<80> 55, 161, 154, -117, 123, 167, -205, -135, 87, -178, 112, 3, 36, 206, 7, 30, 284, -227, 95, -60, 153, -48, -71, -500, 227, 77, 66, -19
<73> 173, -14, 43, 79, -48, 48, -269, -375, -158, -170, -36, -195, -231, -107, -75, -64, 91, 310, -24, 269, -154, -108, 209, -85, 8, 73, 43, -188
<77> 229, -24, 214, -138, -102, 254, -15, -192, -17, -162, -28, -216, 58, 79, -15, 69, -87, 25, 86, 174, -188, -123, -125, -15, 201, -67, -1, -115
<81> -192, -26, -251, -26, -275, -213, -291, -29, 105, -145, -49, -111, -134, -323, -3, -38, -158, 219, 2, -102, -347, 317, -282, 186, -155, 82, 107, -67
<77> 152, 87, 141, 100, 260, 83, -242, -264, -62, -69, 60, -71, -75, 135, 39, -57, 354, 25, -48, 210, 192, -305, 304, -213, 70, 44, 153, -98
<80> -182, 143, -103, 238, 22, -41, -140, -16, -156, 80, -114, 353, -60, 217, 160, -98, 129, -67, 49, -226, -83, 357, -81, -300, -179, -11, 164, 276
<83> -65, 225, 30, 66, 20, -94, -15, 107, -185, 12, 99, 119, 47, 101, 68, 98, 159, -101, -159, -240, 440, -3, 134, -299, -5, -47, -124, 45
<73> -74, 226, -98, 4, -137, 97, -41, 94, -300, -64, 9, 255, -164, 51, 15, 121, 48, -61, -68, -334, 102, 205, -51, -371, -96, -31, -47, 86
<83> -35, -143, -68, -39, 123, 153, -34, 59, 202, 36, -4, -63, 52, -48, 43, -13, 63, -69, 60, 77, -13, -193, -115, 156, 19, 42, 257, 6
<80> 22, -154, -33, -166, -222, -55, 562, 287, -59, 17, -68, 132, 38, 17, -261, 32, -474, 48, 143, -110, -235, 137, -88, 400, 52, -67, -463, 8
<80> 244, 280, 121, 67, -108, 280, -555, -562, -117, -583, -137, -318, -223, 298, 182, -23, 183, 117, -30, 92, -13, -156, -99, -470, 237, -76, 189, -220
<77> 290, -236, 82, -289, -170, 259, 51, -160, 205, -53, 30, -495, -32, -394, -194, 165, -215, 76, -76, 368, -23, -242, -13, 32, 238, 85, -94, -261
<81> -122, -7, 17, 65, 140, -30, -7, 53, 20, 35, 144, -12, 70, -50, 19, -41, 244, -61, -4, -68, 365, -173, 106, -259, 12, 78, -13, 1
<73> -2, -172, -35, -107, -193, 125, -103, -69, 180, 40, 41, -376, 74, -395, 60, 136, -73, 59, -86, 144, 44, -15, -149, -97, 71, 78, 80, -96
<73> 71, -64, -43, 61, -77, 15, 369, 228, -157, 297, -142, 224, 50, 35, -135, 90, -279, -75, -123, -71, 149, 84, 83, 102, -50, -81, -185, 215
<73> -152, 156, -176, -53, 21, -59, -396, 35, 58, -64, 43, 151, -132, -87, 46, 26, 164, -54, -19, -187, -159, 194, -186, -23, -155, 83, 337, 36
<73> -174, 93, 97, 56, 426, 77, -190, -61, 154, 41, 237, 67, -34, -26, 156, -214, 509, -273, 109, -28, 153, -193, -2, -469, -162, 71, 319, 36
<83> 109, 10, -135, 24, 2, 219, 26, -3, -168, -213, -136, 127, -241, 178, -167, -13, -24, 77, 32, -65, 56, -219, 57, 25, 71, 9, 1, -41
<83> 177, -54, 26, -117, -108, 276, -208, -373, 117, -477, -80, -355, -260, -40, -97, -132, -52, 147, 162, 193, -281, -205, -195, -145, 180, 46, 49, -275
<81> 83, -156, -3, -76, -75, 97, -194, -291, 104, -237, -12, -287, -188, -227, -110, -130, -28, 244, 149, 259, -390, -97, -84, 72, 28, 107, 91, -224
<77> -150, -46, 26, -47, 92, 73, 177, 157, 86, -39, 68, 145, 139, 188, 21, -60, 84, -157, 238, -165, 10, -5, -154, -86, 86, 22, -47, 79
<81> -26, -82, -191, -8, 48, 230, -231, -40, 193, -199, -63, -132, -122, -65, -59, -37, 112, -34, 10, -23, 210, -288, -165, -137, 112, 123, 267, -51
<81> -109, 56, 12, 308, -56, -174, 89, 92, -195, -49, -113, 52, 177, 230, 30, -114, -43, 68, -61, -229, 454, -145, -4, -40, 23, -123, -149, 133
<80> 137, 83, 110, -282, 119, 141, -131, -168, 118, -65, 214, -135, -170, -154, 43, 104, 191, -84, 7, 209, -233, 6, 126, -153, 19, 72, 56, -230
<81> 177, -2, 5, -91, 119, 155, 245, 97, -42, 25, -3, 44, -91, 97, -84, 91, -42, -82, -82, 75, 162, -252, 223, 121, 70, -52, -116, -71
<83> 171, -148, -122, -374, 34, 263, 307, 186, 141, 226, 59, 50, -227, -304, -134, 224, -205, -133, -56, 193, -331, 43, 94, 296, -85, 43, -8, -94
<81> -23, 109, 349, 231, 250, -159, -29, -107, -120, 174, 126, 88, 289, 224, 64, -152, 320, -124, 32, 13, 343, -98, 182, -391, 20, -30, -32, 162
<77> -52, 194, 100, 136, -31, -216, -76, 46, -274, 166, -83, 403, -23, 54, -129, -168, -127, -47, 36, -220, -352, 344, -207, 45, -346, -125, 114, 285
<81> -160, 166, -119, -124, -31, 148, -241, -58, -41, -329, 142, 59, -193, 71, 165, 66, 291, 2, 149, -206, -136, 140, -94, -335, 32, 94, 76, -143
<80> 300, 48, 240, 108, -400, 40, -77, -296, -294, -292, -147, -544, 162, 66, 109, 152, -261, 371, -221, 181, 213, -282, 33, 127, 255, -242, -225, -241
<81> -133, -146, -255, -129, -60, 24, 205, 309, 152, 53, -52, 162, -116, -217, -247, -47, -254, -96, 74, -194, -112, 53, -264, 212, -119, 65, 0, 86
<80> 78, 39, 79, 33, 51, -33, 12, 40, -68, -33, 23, -38, 126, 135, -53, 64, 65, 9, -85, -11, 350, -249, 144, 45, 151, -22, -79, -34
<83> -155, 6, -304, -134, -51, 126, -219, 167, 140, -43, -22, 93, -112, -107, 126, 144, 24, -49, -3, -156, -221, 142, -262, 214, -103, 56, 363, 13
<73> 78, -251, 78, -157, -413, 334, -29, -296, 131, -395, 11, -699, 105, -219, 118, 128, -131, 265, 127, 217, -25, -161, -242, -237, 399, 53, -179, -333
<81> 415, 28, 61, -310, 158, 291, 614, 62, -139, -215, -1, 154, -487, 149, -474, -45, -258, -102, 68, 117, -101, -374, 345, 118, 90, -76, -512, -260
<83> 148, 120, 419, 115, -17, -46, -241, -303, -101, -103, 39, -246, 345, 237, 104, -12, 162, 35, 3, 121, 204, -142, -10, -262, 246, -86, -2, -14
<73> 184, -70, 12, -119, -340, 41, -120, -102, -60, -286, -78, -338, -4, -176, -267, 108, -266, 258, -69, 49, 59, -198, -139, 160, 231, 20, -138, -206
<80> -3, -363, 135, -125, 312, 163, 236, 59, 423, 244, 166, -238, 205, -253, -37, -117, 98, -174, 157, 334, 33, -388, -9, 117, 50, 102, 136, -41
<77> 62, 65, 8, 48, 28, -137, -19, -102, -4, -31, -33, -64, -44, 104, 150, 3, -12, 101, -79, 133, -105, 51, 195, 208, -20, -73, -57, -97
<81> 120, 60, 70, 148, -67, -82, 63, -4, -194, -84, -83, -94, 114, 192, -26, 56, -62, 124, -165, -18, 428, -259, 189, 86, 155, -107, -197, -41
<77> -146, -31, -167, 55, -127, -31, -292, -184, 208, -386, -41, -317, -102, -95, 84, -137, 51, 147, 58, -45, 64, -65, -213, -168, 102, 90, 58, -169
<83> -209, 43, -294, 31, -372, -131, -165, -87, 35, -289, -107, -109, -232, -177, 71, -45, -182, 188, 9, -212, -183, 413, -248, -199, -59, 60, -133, -71
<77> 191, 175, 193, -37, 37, -45, 56, -59, -265, 187, 60, 148, -70, 11, -27, 96, -7, -25, -135, 92, -132, 135, 252, -22, -137, -100, -91, 17
<83> 59, 12, -19, 69, -18, -255, 91, -14, -136, 137, -103, 249, -97, 74, -153, -72, -165, 133, 12, 63, -330, 293, 187, 283, -129, 1, -148, 84
<80> -100, 123, -358, -185, -103, -58, 334, 472, -204, 271, 19, 427, -323, -217, 42, 267, -272, -56, -218, -259, -296, 393, 115, 457, -433, -115, -89, 45
<83> -74, 57, -12, 40, 128, -146, 131, 272, -175, 268, 75, 391, 122, 132, -99, 99, 115, -86, -37, -173, 201, 80, 213, 78, -53, 41, -63, 185
<83> 41, 52, 117, -73, 53, 63, -202, -58, 100, 95, 116, -146, 169, -65, 137, 160, 187, -120, -110, 81, 183, -41, 7, -176, 94, 30, 169, -10
<81> 219, 97, 399, -68, 258, -3, -127, -327, -82, 28, 217, -54, 12, 76, -17, -57, 324, 4, 92, 333, -188, -91, 328, -196, 47, 37, -10, -139
<73> -259, -151, -213, -28, 3, -117, 12, 129, 281, 51, 14, -6, -45, -258, 48, -142, -79, -13, 114, -57, -270, 166, -244, 194, -196, 71, 131, 28
<83> -152, 47, -130, 185, 13, -94, 147, 230, -186, 153, 11, 223, 62, 74, -14, 71, 106, -50, -143, -265, 590, -9, 209, -269, -4, 38, -178, 165
<80> 96, -15, -65, -165, -28, 195, -193, -67, 111, -118, 66, -284, -149, -297, 1, 116, 33, 19, -136, 115, 51, -246, -51, 12, 8, 31, 189, -208
<73> 90, -100, 97, -401, -129, 138, -18, 171, 19, -24, 250, -225, 88, -445, -233, 246, -74, 51, -7, 40, -99, -258, -163, 316, 45, 51, 51, -233
<73> -466, 27, -13, 367, 198, -322, 36, 45, 35, 142, -2, 451, 99, 212, 74, -477, 217, -164, 340, -330, -82, 426, -196, -487, -260, 76, 9, 405
<83> 101, 223, 63, 234, 4, -321, 93, 14, -385, 139, -124, 340, -26, 310, -74, -13, -81, 92, -170, -87, 101, 193, 358, 106, -104, -126, -249, 152
<77> -19, 89, 230, 417, 129, -161, 175, -28, -315, 70, -83, 207, 283, 520, 29, -164, 159, -2, 22, -127, 558, -146, 259, -311, 130, -101, -255, 236
<81> 54, 65, 48, 11, -285, -181, 168, 99, -270, 29, -143, 139, 119, 182, 37, 113, -365, 188, -5, -81, -385, 318, -66, 518, -55, -204, -191, 59
<83> -28, 23, -23, 92, 536, -106, 1, 152, 142, 218, 129, 233, 2, 111, -103, -113, 385, -233, -81, 34, 487, -380, 375, -1, -45, 114, 157, 78
<73> -16, -13, -32, 43, -172, -112, -28, -77, -34, -143, -58, -109, -30, -41, -54, -49, -126, 157, 8, -24, -31, 68, -46, 6, 41, 6, -150, -62
<73> 368, -170, 126, 182, -302, -120, 275, -175, -260, 156, -291, -184, 101, 42, -240, 88, -460, 329, -225, 319, 159, -11, 350, 221, 209, -76, -452, 22
<77> -219, -127, -167, 58, -308, -22, 497, 263, -340, 66, -93, 395, -98, -5, -166, -60, -328, 149, 247, -323, -328, 441, -122, -13, -168, -6, -412, 187
<77> -67, -1, -99, 80, 40, 227, -408, -257, 48, -365, 6, -173, -189, -27, 8, -134, 314, 89, 109, -21, 143, -256, -122, -441, 101, 157, 258, -121
<80> 87, 46, 8, 107, 45, -139, -278, -114, 53, -1, -33, -185, 55, -47, -3, 23, 82, 71, -225, 114, 319, -200, 135, 59, 60, 18, 127, -48
<77> 91, -335, -57, -268, -108, 287, -116, -99, 387, -214, 52, -528, 28, -381, -172, 71, -59, 92, 85, 258, 28, -388, -222, 82, 302, 197, 116, -274
<80> -412, 230, -159, 310, 108, -278, -253, 26, -97, 35, 15, 334, -31, 192, 406, -174, 307, -22, 58, -315, -108, 422, -58, -202, -336, -35, 225, 208
<81> -69, -215, -54, -107, 14, 24, 47, 213, 99, 92, 85, -15, 138, -224, -234, 39, -12, 24, 72, -21, 96, -217, -101, 240, 47, 132, 79, 6
<77> 46, 126, 48, -102, 149, 116, -312, -54, 61, -17, 206, -147, -5, -151, 42, 161, 360, -130, -182, 24, 422, -258, 124, -343, 81, 102, 201, -115
<73> -33, -286, -98, -170, -208, -65, 267, 208, 91, 341, 38, -107, 79, -490, -65, 167, -335, 122, -61, 152, -303, 204, -31, 457, -148, 34, -84, -13
<77> -57, 93, -34, 22, -193, -287, -26, 173, -98, 150, -40, 59, 143, -88, 41, 124, -223, 63, -182, -140, -48, 242, -86, 356, -143, -117, -22, 87
<80> 218, 190, 205, -221, -134, 422, -261, -382, -217, -499, 148, -296, -220, 51, 110, 147, 225, 119, 94, 95, -170, -164, -12, -456, 207, -21, -14, -366
<80> 7, -152, 240, 137, 68, -205, 247, -213, 15, 103, -19, -28, 135, 156, 98, -252, -67, 156, 259, 295, -470, 206, 152, 161, -31, -48, -230, 11
32, -284, -241, -172, -129, 160, 163, 122, 192, 41, -52, -189, -61, -255, -27, 177, -209, 122, -35, 170, -110, -70, 14, 391, 82, 87, -7, -135 => <77>
122, -173, 120, 18, 385, 190, -260, -250, 407, -41, 47, -358, 37, -94, -1, -204, 287, -106, 37, 386, 173, -590, 5, -36, 112, 100, 418, -119 => <73>
53, 54, 101, 121, -213, -68, -143, -320, -62, -180, -60, -289, 16, 22, 138, -23, -26, 176, -50, 99, 50, 127, 34, -322, 130, -24, -179, -96 => <81>
109, 240, 25, -233, -63, 88, 129, 173, -315, -21, 153, 277, -152, 52, -176, 278, 40, -101, -95, -225, 124, 100, 198, -204, 37, 6, -266, -51 => <83>
106, 319, 228, -65, 197, -152, -55, 143, -183, 309, 222, 206, 171, 79, 61, 258, 243, -252, -298, -75, 385, 12, 321, -117, -56, -82, -1, 82 => <73>
194, 256, 210, 47, 84, 140, -255, -184, -266, -165, 46, 0, -8, 249, 13, 84, 269, -25, -104, -18, 302, -255, 151, -318, 134, -60, 79, -55 => <83>
196, 81, 129, 151, 30, 27, 199, -72, -254, -106, -125, 79, -43, 323, -155, -82, -72, 34, -36, -8, 284, -229, 219, -110, 129, -107, -278, 17 => <73>
21, -117, 73, 232, -61, 92, -525, -462, 182, -322, -110, -476, 79, -66, -57, -231, 196, 153, 50, 154, 355, -331, -213, -531, 280, 165, 230, -55 => <81>
307, 139, 197, -79, 227, 52, -156, -204, -1, 94, 139, -211, -23, 1, 121, 202, 255, -45, -294, 353, 265, -271, 484, -42, 100, -23, 58, -201 => <77>
63, -32, -203, -61, -309, -2, 253, 35, 13, -140, -186, -98, -198, -52, -52, 67, -423, 90, -98, -50, -58, 193, -36, 79, 55, -63, -352, -81 => <83>
-213, 1, -26, 95, 66, -277, 369, 268, -33, 369, 33, 345, 124, 59, 113, -49, -86, -127, 31, -147, -99, 403, 94, 91, -233, -63, -203, 239 => <73>
133, -111, -59, -2, -36, 200, -125, -157, 43, -250, -133, -187, -130, 14, -105, -65, -60, 151, 58, 139, -82, -293, -87, 150, 119, 22, 136, -132 => <81>
-15, 95, -319, -156, -95, 36, 209, 226, -114, -209, -71, 293, -414, 41, -219, 41, -208, 13, 10, -265, -145, 113, 24, 162, -82, 10, -225, -80 => <83>
287, 138, 198, -25, -29, 40, -21, -74, -271, 54, 74, -196, 82, 23, 87, 296, 56, 107, -325, 182, 341, -271, 392, 96, 109, -133, -103, -171 => <80>
-88, 3, -98, 97, 380, 89, -349, -96, 208, 135, 55, 73, -190, -181, 39, -197, 363, -176, -24, 93, 28, -166, -7, -217, -248, 128, 539, 85 => <73>
223, -144, 15, -367, -163, 279, 49, -75, 106, -20, 63, -254, -169, -389, -151, 191, -206, 46, -7, 259, -380, -9, -73, 126, 46, 60, -4, -222 => <77>
-18, 96, 71, 187, 261, -69, -2, -26, 22, 129, -25, 181, 9, 177, -8, -181, 165, -209, -30, -42, 268, -60, 101, -294, -66, -12, 58, 182 => <77>
-237, -244, -21, -6, 85, 166, 56, 68, 435, -65, 11, -166, 226, -34, 73, -208, 47, -214, 285, -67, 72, -149, -469, -190, 121, 78, 178, 94 => <73>
-380, 210, -471, -82, -192, -170, 137, 568, -213, 161, 19, 610, -242, -143, 14, 186, -156, -121, -105, -642, -132, 592, -176, 117, -421, -17, -33, 222 => <80>
-400, 124, -292, 174, 36, -158, -155, 288, -69, -51, 13, 353, -14, 88, 53, -78, 198, -65, 38, -503, 262, 112, -180, -129, -165, 65, 157, 195 => <80>
-59, -65, -112, 110, -9, 153, 2, -104, 126, -302, -138, -127, -128, 109, 0, -218, -27, -2, 126, -67, 117, -195, -196, -220, 96, 4, 3, -34 => <73>
186, 26, 82, -9, -109, 0, 52, -60, -153, 13, -34, -100, 9, -4, -70, 129, -107, 101, -153, 100, 133, -69, 182, 42, 94, -49, -167, -69 => <73>
